Here is a tiny trained network, its code and every weight. The questions are about switching its units off for an input and a target symbol, where a switched-off unit gives its printed mean instead of its output.

import numpy as np


def w(rows, s, z=0):
    codes = np.array(rows[::2]) - 128.0
    scale = np.full(codes.shape[1], s)
    scale[-1] = z or s
    return codes * scale


def f(y):
    return np.maximum(y, 0)


def softmax(a):
    e = np.exp(a - a.max(-1, keepdims=True))
    return e / e.sum(-1, keepdims=True)


def log_softmax(a):
    a = a - a.max(-1, keepdims=True)
    return a - np.log(np.exp(a).sum(-1, keepdims=True))


def net(x, mask):
    ids = ['ΘΛΠαεζητ'.index(c) for c in x.split()]
    T = len(ids)
    res = E[ids] + P[:T]
    q, k, v = (res @ M[0].T for M in (Q, K, V))
    z = softmax(np.where(np.tri(T) > 0, q @ k.T / 3**0.5, -1e9)) @ v
    res = res + np.where(mask[0], z, O[0][:, -1]) @ O[0][:, :-1]
    y = f(res @ A[0][:, :-1].T + A[0][:, -1])
    res = res + np.where(mask[1:9], y, B[0][:, -1]) @ B[0][:, :-1]
    return log_softmax(res[-1] @ U[:, :-1].T + U[:, -1])


Q, K, V, O, A, B = {}, {}, {}, {}, {}, {}
E = w([
[124,144,45,46,153],'Θ',
[77,114,64,1,186],'Λ',
[93,193,57,140,69],'Π',
[27,153,31,129,95],'α',
[99,79,57,146,117],'ε',
[56,48,66,65,178],'ζ',
[186,146,89,52,84],'η',
[43,158,27,71,132],'τ',
],0.0088)
P = w([
[146,134,230,109,115],'0',
[30,231,116,211,223],'1',
[163,84,112,136,100],'2',
[79,196,22,204,240],'3',
[150,82,100,116,79],'4',
[93,197,13,205,227],'5',
[136,78,88,95,58],'6',
[85,197,30,189,233],'7',
[115,81,84,69,32],'8',
[120,216,28,176,224],'9',
[98,84,91,32,1],'10',
[69,190,58,127,254],'11',
],0.0084)
Q[0] = w([
[135,113,206,73,83],'H0',
[145,133,167,129,71],'H0',
[157,148,252,171,150],'H0',
],0.032)
K[0] = w([
[188,161,255,164,212],'H0',
[158,164,194,177,130],'H0',
[86,177,100,195,250],'H0',
],0.023)
V[0] = w([
[191,248,98,81,114],'H0',
[248,56,198,142,13],'H0',
[88,186,124,235,31],'H0',
],0.017)
O[0] = w([
[105,79,34,191,131,254],'H0',
[186,192,175,254,53,157],'H0',
[32,114,179,193,159,74],'H0',
],0.017,0.0032)
A[0] = w([
[77,68,196,153,76,82],'N0',
[146,68,239,92,55,108],'N1',
[149,65,180,127,13,172],'N2',
[103,114,157,60,217,114],'N3',
[114,192,131,220,251,119],'N4',
[128,120,101,187,188,208],'N5',
[125,209,95,167,218,253],'N6',
[133,36,195,57,98,105],'N7',
],0.011,0.0051)
B[0] = w([
[176,108,106,169,48,171],'N0',
[153,69,85,222,179,144],'N1',
[69,81,129,38,178,189],'N2',
[130,220,91,181,100,238],'N3',
[204,150,96,72,252,248],'N4',
[123,134,109,130,51,237],'N5',
[74,44,224,163,69,247],'N6',
[81,87,229,121,122,173],'N7',
],0.017,0.013)
U = w([
[79,49,136,79,90,185],'Θ',
[188,147,46,99,179,96],'Λ',
[101,63,92,161,253,99],'Π',
[61,167,104,133,248,135],'α',
[120,125,234,110,169,198],'ε',
[168,172,192,64,83,113],'ζ',
[213,136,140,200,104,98],'η',
[74,150,148,179,113,4],'τ',
],0.0058,0.0042)

Each question gives the input, a string of symbols that net reads in full, and the target symbol t.
The units are the heads (3 rows each of Q, K, V and O) and the neurons (one row each of A and B). Each row of codes is followed by its name. A weight is (code - 128) times the scale printed after its matrix; where a second scale follows, it is the last column's (O, A, B and U).
mask holds one flag per unit, heads first, then neurons. A switched-off unit (its flag False) gives its mean, the last column of its rows in O or B, instead of its output. The means were averaged over made-up inputs and are rounded, as every weight is.
A unit's drop is (log p(t) with every unit on - log p(t) with that unit switched off) / (log p(t) with every unit on - log p(t) with every unit switched off).
The circuit of an input: a set's keep is (log p(t) with only the set's units on - log p(t) with every unit switched off) / (log p(t) with every unit on - log p(t) with every unit switched off). Starting from all 9 units, units are removed one at a time, each time the one whose removal leaves the highest keep (on an exact tie, the one counted first), for as long as the keep stays at least 0.8.
units of the circuit, in order: the units of the circuit, biggest drop first
unit that matters most: the unit with the biggest drop
top k neurons: the k neurons with the biggest drops, biggest first
drop when u is switched off: that unit's drop, to one decimal
input ε η ε ζ, target ε: unit that matters most : H0
input ζ Θ Π Λ Λ Θ Θ ζ, target Θ: units of the circuit, in order : [N4 H0]
input Π α ζ ε Θ ε ε Λ Θ Λ α, target τ: top 4 neurons : [N4 N2 N3 N6]
input Π Π η ζ Π Θ Θ Θ η Θ Θ Θ, target Θ: top 2 neurons : [N4 N3]
input α Π Θ α, target Θ: units of the circuit, in order : [N4 H0]
input Π τ ζ ζ Θ Π Λ Θ Θ α ε ε, target ε: units of the circuit, in order : [H0 N3]
input Π α τ Π ζ τ Π Λ, target Π: top 4 neurons : [N4 N6 N3 N7]
input Λ Λ Π ε α Λ, target α: units of the circuit, in order : [H0 N3]
input Λ ε Θ Λ ε Θ η Π ε Π Λ ζ, target Λ: top 2 neurons : [N6 N3]
input Λ α Θ Θ α ε Π, target η: top 3 neurons : [N0 N2 N4]
input τ τ α τ α ζ, target α: top 3 neurons : [N4 N3 N0]
input Θ ζ Π Π ζ ε ζ α Θ Λ ζ, target ε: top 2 neurons : [N7 N5]
input ζ Π η ε τ τ, target τ: top 3 neurons : [N3 N4 N6]
input α Π Λ α Θ Θ Π Θ, target Π: top 2 neurons : [N4 N6]
input Θ Π η ζ α Λ ζ η Θ η ζ Λ, target ζ: units of the circuit, in order : [H0]
input Λ ε α Π Π ε Θ, target Λ: top 2 neurons : [N6 N7]
input Λ Θ Λ ε α Θ ζ α ζ ζ Λ ε, target Λ: top 2 neurons : [N6 N3]
input Π α Θ ε Π Θ ζ ε ζ η, target ζ: drop when N1 is switched off : 0.0
input Π Π τ ζ Θ Π, target Θ: drop when N3 is switched off : 0.3
input Λ ζ Θ ζ τ Θ ζ Λ ε ε α, target τ: drop when H0 is switched off : 1.7
input ε α Π Θ Π ε Π Λ, target Π: drop when N4 is switched off : 4.3
input Π α η Θ, target η: units of the circuit, in order : [H0]
